Below are the code and all the weights of a small trained network. Each question names an input and a target symbol and asks about switching units off, where a switched-off unit gives its printed mean instead of its output.

import numpy as np


def w(rows, s, z=0):
    codes = np.array(rows[::2]) - 128.0
    scale = np.full(codes.shape[1], s)
    scale[-1] = z or s
    return codes * scale


def norm(h):
    return h / np.sqrt((h * h).mean(-1, keepdims=True) + 1e-5)


def softmax(a):
    e = np.exp(a - a.max(-1, keepdims=True))
    return e / e.sum(-1, keepdims=True)


def log_softmax(a):
    a = a - a.max(-1, keepdims=True)
    return a - np.log(np.exp(a).sum(-1, keepdims=True))


def net(x, mask):
    ids = ['ΛΩβγεζηθμπτφψ'.index(c) for c in x.split()]
    T = len(ids)
    res = E[ids] + P[:T]
    u = 0
    for l in range(2):
        r = norm(res)
        for j in range(3):
            rows = slice(2 * j, 2 * j + 2)
            q, k, v = (r @ M[l][rows].T for M in (Q, K, V))
            z = softmax(np.where(np.tri(T) > 0, q @ k.T / 2**0.5, -1e9)) @ v
            o = O[l][rows]
            res = res + np.where(mask[u + j], z, o[:, -1]) @ o[:, :-1]
        u += 3
    return log_softmax(norm(res)[-1] @ U[:, :-1].T + U[:, -1])


Q, K, V, O = {}, {}, {}, {}
E = w([
[102,134,167],'Λ',
[198,142,157],'Ω',
[103,133,167],'β',
[97,128,184],'γ',
[98,141,171],'ε',
[120,58,111],'ζ',
[80,104,204],'η',
[105,82,150],'θ',
[106,84,157],'μ',
[156,254,159],'π',
[123,98,68],'τ',
[160,205,68],'φ',
[122,106,73],'ψ',
],0.0084)
P = w([
[2,112,104],'0',
[47,88,117],'1',
[96,84,102],'2',
[131,87,113],'3',
[154,84,96],'4',
[172,93,89],'5',
[190,92,76],'6',
[189,92,82],'7',
[185,88,84],'8',
],0.0032)
Q[0] = w([
[106,116,239],'0.h0',
[81,63,156],'0.h0',
[139,5,138],'0.h1',
[132,55,140],'0.h1',
[132,71,151],'0.h2',
[166,180,95],'0.h2',
],0.012)
K[0] = w([
[235,106,88],'0.h0',
[219,140,143],'0.h0',
[254,114,132],'0.h1',
[243,127,115],'0.h1',
[222,143,136],'0.h2',
[51,97,112],'0.h2',
],0.0079)
V[0] = w([
[226,99,120],'0.h0',
[165,150,233],'0.h0',
[108,200,50],'0.h1',
[208,156,239],'0.h1',
[139,2,125],'0.h2',
[27,151,121],'0.h2',
],0.0066)
O[0] = w([
[72,184,84,33],'0.h0',
[64,185,217,184],'0.h0',
[158,191,92,4],'0.h1',
[189,102,244,145],'0.h1',
[22,2,187,176],'0.h2',
[133,149,62,243],'0.h2',
],0.0062,0.0028)
Q[1] = w([
[177,115,51],'1.h0',
[108,211,84],'1.h0',
[193,213,144],'1.h1',
[75,208,122],'1.h1',
[99,1,96],'1.h2',
[61,88,240],'1.h2',
],0.006)
K[1] = w([
[123,214,118],'1.h0',
[157,112,78],'1.h0',
[55,144,49],'1.h1',
[143,147,2],'1.h1',
[29,77,158],'1.h2',
[224,119,135],'1.h2',
],0.0049)
V[1] = w([
[103,165,55],'1.h0',
[92,181,222],'1.h0',
[91,158,158],'1.h1',
[33,62,94],'1.h1',
[140,108,254],'1.h2',
[92,144,150],'1.h2',
],0.0048)
O[1] = w([
[142,112,180,103],'1.h0',
[119,124,131,147],'1.h0',
[229,2,81,147],'1.h1',
[185,209,123,251],'1.h1',
[141,179,85,172],'1.h2',
[139,82,156,152],'1.h2',
],0.0044,0.0032)
U = w([
[227,99,244,223],'Λ',
[83,148,200,113],'Ω',
[67,189,192,81],'β',
[52,179,80,54],'γ',
[75,66,167,143],'ε',
[101,118,93,74],'ζ',
[101,154,115,30],'η',
[147,181,126,2],'θ',
[227,255,174,108],'μ',
[211,204,44,145],'π',
[144,116,39,114],'τ',
[147,109,16,186],'φ',
[92,100,142,67],'ψ',
],0.0099,0.0066)

Each question gives the input, a string of symbols that net reads in full, and the target symbol t.
The units are the heads (2 rows each of Q, K, V and O). Each row of codes is followed by its name. A weight is (code - 128) times the scale printed after its matrix; where a second scale follows, it is the last column's (O and U).
mask holds one flag per head, layer by layer. A switched-off head (its flag False) gives its mean, the last column of its rows in O, instead of its output. The means were averaged over made-up inputs and are rounded, as every weight is.
A unit's drop is (log p(t) with every unit on - log p(t) with that unit switched off) / (log p(t) with every unit on - log p(t) with every unit switched off).
The circuit of an input: a set's keep is (log p(t) with only the set's units on - log p(t) with every unit switched off) / (log p(t) with every unit on - log p(t) with every unit switched off). Starting from all 6 units, units are removed one at a time, each time the one whose removal leaves the highest keep (on an exact tie, the one counted first), for as long as the keep stays at least 0.8.
circuit, biggest first: the units of the circuit, biggest drop first
which heads matter: for each layer, one digit per head in row order, 1 if its drop is at least 0.15 and else 0, layers parted by /
drop of u: that unit's drop, to one decimal
input ε ε Ω ε ε ζ, target Λ: which heads matter : 010 / 000
input ε ε Λ, target Λ: circuit, biggest first : [0.h0; 0.h2]
input β ε Λ β φ γ, target π: which heads matter : 100 / 000
input φ φ ε, target π: circuit, biggest first : [0.h2]
input π ε γ μ π ε φ τ β, target π: circuit, biggest first : [0.h0; 0.h2]
input ε ε μ π τ Λ Ω ε ψ, target Λ: circuit, biggest first : [0.h1; 0.h0]
input μ ψ γ, target φ: which heads matter : 110 / 000
input ε ε η ψ ε Λ, target φ: which heads matter : 100 / 000
input π φ Λ, target π: which heads matter : 001 / 000
input ε φ Λ Λ, target π: which heads matter : 101 / 000
input ε ε ε, target Λ: which heads matter : 101 / 010
input Λ θ Λ Λ φ μ ε, target π: which heads matter : 100 / 010
input μ φ θ, target π: circuit, biggest first : [0.h2; 0.h1]
input ε β ε, target Λ: circuit, biggest first : [0.h2; 1.h1]
input ε θ ε Ω μ ε ε ε ψ, target Λ: circuit, biggest first : [0.h1]
input η π μ, target μ: which heads matter : 001 / 000
input β Λ φ η, target π: which heads matter : 101 / 000
input γ Λ ψ ε, target φ: drop of 0.h0 : 0.7
input ψ η ψ ε Λ, target φ: drop of 0.h0 : 0.5
input ε ε θ β Λ θ Ω ε τ, target Λ: drop of 0.h2 : 0.0
input ε ε ε ε ψ ε γ, target φ: circuit, biggest first : [0.h0]
